Below are the code and all the weights of a small trained network. Each question names an input and a target symbol and asks about switching units off, where a switched-off unit gives its printed mean instead of its output.

import numpy as np


def w(rows, s, z=0):
    codes = np.array(rows[::2]) - 128.0
    scale = np.full(codes.shape[1], s)
    scale[-1] = z or s
    return codes * scale


def norm(h):
    return h / np.sqrt((h * h).mean(-1, keepdims=True) + 1e-5)


def f(y):
    return np.maximum(y, 0)


def softmax(a):
    e = np.exp(a - a.max(-1, keepdims=True))
    return e / e.sum(-1, keepdims=True)


def log_softmax(a):
    a = a - a.max(-1, keepdims=True)
    return a - np.log(np.exp(a).sum(-1, keepdims=True))


def net(x, mask):
    ids = ['αγηλμπσφψω'.index(c) for c in x.split()]
    T = len(ids)
    res = E[ids] + P[:T]
    r = norm(res)
    for j in range(3):
        rows = slice(2 * j, 2 * j + 2)
        q, k, v = (r @ M[0][rows].T for M in (Q, K, V))
        z = softmax(np.where(np.tri(T) > 0, q @ k.T / 2**0.5, -1e9)) @ v
        o = O[0][rows]
        res = res + np.where(mask[j], z, o[:, -1]) @ o[:, :-1]
    y = f(norm(res) @ A[0][:, :-1].T + A[0][:, -1])
    res = res + np.where(mask[3:15], y, B[0][:, -1]) @ B[0][:, :-1]
    return log_softmax(norm(res)[-1] @ U[:, :-1].T + U[:, -1])


Q, K, V, O, A, B = {}, {}, {}, {}, {}, {}
E = w([
[150,84,78,146,237,112,131],'α',
[212,230,142,94,162,75,61],'γ',
[77,125,93,196,56,121,70],'η',
[76,224,123,87,117,146,224],'λ',
[140,121,171,106,3,134,70],'μ',
[155,110,38,222,128,127,134],'π',
[145,80,215,42,115,140,80],'σ',
[203,72,157,57,199,133,133],'φ',
[82,91,150,138,105,52,209],'ψ',
[148,127,114,48,35,52,69],'ω',
],0.0046)
P = w([
[159,172,194,172,128,5,165],'0',
[156,137,156,153,123,25,134],'1',
[157,90,136,142,120,46,122],'2',
[148,77,114,136,115,72,102],'3',
[140,58,100,128,116,100,94],'4',
[126,50,90,111,116,129,79],'5',
[119,53,61,89,116,167,80],'6',
[108,71,35,65,115,217,83],'7',
],0.0022)
Q[0] = w([
[98,162,154,135,148,182,167],'head 1',
[115,92,117,87,110,78,183],'head 1',
[130,133,25,213,182,117,151],'head 2',
[95,166,106,186,10,121,87],'head 2',
[117,109,119,139,100,101,142],'head 3',
[136,180,124,101,124,134,142],'head 3',
],0.011)
K[0] = w([
[111,170,147,119,122,118,167],'head 1',
[151,126,155,144,133,48,145],'head 1',
[125,121,46,235,190,122,172],'head 2',
[74,158,104,178,5,128,107],'head 2',
[125,143,113,150,104,155,114],'head 3',
[115,110,161,135,113,86,142],'head 3',
],0.012)
V[0] = w([
[189,91,129,152,150,85,48],'head 1',
[130,135,142,140,133,124,68],'head 1',
[151,167,144,97,147,138,98],'head 2',
[121,97,78,100,128,252,83],'head 2',
[115,103,133,135,126,130,141],'head 3',
[111,133,174,156,105,72,187],'head 3',
],0.004)
O[0] = w([
[73,215,169,131,101,129,193,254],'head 1',
[81,152,112,111,195,138,164,141],'head 1',
[104,120,52,209,66,110,154,116],'head 2',
[134,215,215,180,143,3,193,50],'head 2',
[114,100,151,141,106,108,137,124],'head 3',
[69,181,164,121,181,97,181,177],'head 3',
],0.0029)
A[0] = w([
[129,131,129,150,148,144,157,249],'neuron 1',
[166,137,125,161,111,102,152,42],'neuron 2',
[139,79,71,96,113,173,75,121],'neuron 3',
[90,93,102,151,107,191,128,88],'neuron 4',
[143,167,101,110,125,119,121,52],'neuron 5',
[89,150,150,150,98,132,145,108],'neuron 6',
[175,113,102,109,63,177,93,65],'neuron 7',
[154,96,147,151,135,106,112,204],'neuron 8',
[87,91,127,91,145,178,90,164],'neuron 9',
[114,129,125,131,168,168,118,95],'neuron 10',
[117,103,98,151,147,185,77,58],'neuron 11',
[130,23,80,115,115,254,60,132],'neuron 12',
],0.0067,0.0021)
B[0] = w([
[125,148,155,121,104,103,130,240],'neuron 1',
[150,145,151,116,89,116,148,159],'neuron 2',
[107,77,43,108,135,153,109,242],'neuron 3',
[158,113,150,105,154,121,112,201],'neuron 4',
[129,124,101,116,121,149,106,183],'neuron 5',
[116,159,163,113,161,108,129,185],'neuron 6',
[150,132,94,137,189,94,157,218],'neuron 7',
[123,165,142,127,116,125,129,252],'neuron 8',
[153,134,92,159,78,123,116,227],'neuron 9',
[109,126,107,132,121,109,109,157],'neuron 10',
[133,96,123,99,111,136,134,178],'neuron 11',
[116,32,1,158,164,225,107,243],'neuron 12',
],0.0081,0.002)
U = w([
[124,174,146,89,107,38,134,253],'α',
[141,66,45,100,91,113,90,64],'γ',
[102,115,98,203,254,118,150,117],'η',
[179,143,103,238,73,146,179,119],'λ',
[177,201,120,131,160,176,55,54],'μ',
[63,186,120,92,127,206,204,90],'π',
[29,141,174,203,139,160,56,135],'σ',
[211,82,193,103,195,167,162,131],'φ',
[147,82,196,112,41,183,75,82],'ψ',
[50,49,157,131,109,105,211,53],'ω',
],0.0072,0.0064)

Each question gives the input, a string of symbols that net reads in full, and the target symbol t.
The units are the heads (2 rows each of Q, K, V and O) and the neurons (one row each of A and B). Each row of codes is followed by its name. A weight is (code - 128) times the scale printed after its matrix; where a second scale follows, it is the last column's (O, A, B and U).
mask holds one flag per unit, heads first, then neurons. A switched-off unit (its flag False) gives its mean, the last column of its rows in O or B, instead of its output. The means were averaged over made-up inputs and are rounded, as every weight is.
A unit's drop is (log p(t) with every unit on - log p(t) with that unit switched off) / (log p(t) with every unit on - log p(t) with every unit switched off).
The circuit of an input: a set's keep is (log p(t) with only the set's units on - log p(t) with every unit switched off) / (log p(t) with every unit on - log p(t) with every unit switched off). Starting from the 12 units with the biggest drops (on a tie, the unit counted first), units are removed one at a time, each time the one whose removal leaves the highest keep (on an exact tie, the one counted first), for as long as the keep stays at least 0.8.
units of the circuit, in order: the units of the circuit, biggest drop first
top k neurons: the k neurons with the biggest drops, biggest first
heads that matter: for each layer, one digit per head in row order, 1 if its drop is at least 0.15 and else 0, layers parted by /
drop when u is switched off: that unit's drop, to one decimal
input π σ η λ φ, target α: units of the circuit, in order	head 2; neuron 12; neuron 8
input γ α σ, target α: units of the circuit, in order	head 2; head 1; neuron 12
input η π π α σ ψ, target α: heads that matter	000
input μ ω ψ λ π σ α, target α: heads that matter	010
input λ ω π λ, target γ: heads that matter	110
input γ η λ π ψ μ, target α: units of the circuit, in order	head 2; neuron 7; neuron 12
input γ α γ γ φ σ σ ψ, target α: heads that matter	100
input φ λ γ α, target α: heads that matter	110
input σ ω λ η, target α: units of the circuit, in order	head 2; neuron 12; neuron 6
input π λ σ φ λ, target γ: units of the circuit, in order	head 1
input η η λ φ σ, target α: units of the circuit, in order	head 2; neuron 12
input φ ω μ, target α: top 2 neurons	neuron 12; neuron 7
input σ α η, target α: heads that matter	110
input σ π α α μ λ, target α: top 4 neurons	neuron 12; neuron 3; neuron 6; neuron 1
input σ μ γ φ η λ, target α: drop when neuron 6 is switched off	0.2
input α α π ω π φ, target α: drop when head 1 is switched off	0.8
input γ λ η π, target α: drop when neuron 1 is switched off	0.2
input λ φ ψ π, target α: drop when neuron 12 is switched off	0.6
